Each row has a hidden trait or not; one of two labels after the row says which. A new part has a new trait and new labels.
In the rows, zero is written as 128.
[154 146 136  94 127 153 117 140 133 142 107 142 114  90 125 188 142 153
 139 150 133 118 157 114 150 135  68 134 150 135 102 107 140 117 138 132
 152 144 127  98 131 122 120 128 142 111] : J226
[116 140 129  83 131 149 143 150 123 161 124 125 102  72 104 188 150 146
 197 159 123 128 158 102 146 122  44 132 131 173  90 110 157 119 134 148
 133 122 115  86  73 149 132 153 135  97] : J226
[140 143 140 108 137 148 146 151 135 150 121 132 123 103 112 113 155 141
 213 135 120  93 145 119 129 132 126 115 112 212  97 119 136  94 114 109
 118  92 123 112 126 138 136 149 143 113] : J226
[121 142 151 131 116 172  56 110 133 108 142 118 146 149 124  70 138 182
  71 120 148  42 130 126  84 129 200 133 155 170 142 242 112 139 120 149
 136 152  79 143 183 131 136  70 135 115] : J122
[205 112 135 110 108 100 125 127  88 105  49 210 129 164 133  78 104  71
  72 149  90 144 120 127 149 135   4 153 124 167 120 132 137  95  93 149
 142 105 132  88 129 156 138 140 149 153] : J226
[172 136 123 128 134 171 120 141 137 127  93 141 107 155 153  65 178 125
 125  95 118  96 142 137 125 147 139 139 100 194 105 116 139  86  88 116
 105  86 163  85 149 116 121  93 149 129] : J226
[118 134 128  79 127 139 134 136 129 146 127 133 111  96 114 163 134 141
 167 144 128 128 144 115 136 119  87 111 137 154 106 126 148 127 137 138
 129 134 117 105  94 135 128 149 131 114] : J226
[159 149 143 171 138 119 161 121  99 132 157 108 131 115 122 192 139 162
 153 126 118 136 182 120 141 153 153 178  93 148 101 197 144 154 130 123
 136 129 142 181 142 145 118 112 147 129] : J226
[165 116 101  90 125 162 103 131 113 126 103 148  96 162 162  74 158  85
  77 107 118 144 116 130 137 128  47 150 130 139 134 119 147 107 101 148
 102 118 160  55  75 108 118 130 134 139] : J226
[158 131 117 114 125 164 100 132 135 135  93 139 104 151 162 123 154 126
  70 114 134 126 138 132 136 139  91 154 128 145 124 115 145 117 110 135
 125 131 158  92 113 101 112  85 135 132] : J226
[102  93 123  79 134 133  78 104 199  98 150 179 172 187 116   7 119 167
  95 108 149  44 129 139 125 131 187  63 159  63 122 196  85 130 130 103
 147 108 151 172 228  84 122 103 118 124] : J226
[122 110 127  97 128 132 115 111 174 105 129 167 157 157 126 124 119 163
  95 134 144  99 141 133 141 132 144  98 146  74 111 146 106 135 138 119
 158 129 151 155 197 103 113 110 126 139] : J226
[137 137 144 183 140  94 182 144 138 154  33 121  89 124 136 124 124 116
 123 169 154 110 152 131  76 115 182 184  96 128  84  92 117 105 146  80
 125  98 105 138 196  94 130  94 156 116] : J226
[196 116 139 118 108  98 126 121  87 110  40 208 134 147 126  93  98  78
  91 158  92 133 135 124 153 136  39 153 123 184 114 131 134  94  98 142
 147 103 132  90 147 156 139 122 152 150] : J226
[165 169 143 176 133 141 111 162 113 127 104 174 118  80 127 239 133  98
 159  97 128 120 123 149 133 140 202 122 101 157 114 115 146  91 136  50
 157  89 117 130 160 168 121  32 106 168] : J226
[128 128 123 106 125 150 116 123 162 123 128 117 164 159 155  54 129 122
 104 107 142 114 100 141 152 139 179  94 138 116 150 114 106  83 103 114
 117 145 161 112 142  99 129 160 126 121] : J226
[145 141 142 165 135 115 173 125 106 128 168  98 129 109 114 164 139 154
 174 120 113 140 157 122 131 147 176 158  94 149 112  90 138 141 126 131
 123 118 129 185 138 149 124 125 144 132] : J226
[151 173 149 215 145  92 188 137  94 143 174  99 114  84 106 251 140 163
 180 141 114 151 143 117 127 155 192 192  67 160  97  55 148 159 143 101
 129 101 133 216 145 160 118  96 152 139] : J226
[138 143 148 202 146  92 182 144 134 152  45 111  85  88 129 143 125 129
 136 164 156 114 176 132  78 123 209 199  83 138  78  72 125 114 143  79
 121  88 108 148 174  96 124  98 164 119] : J226
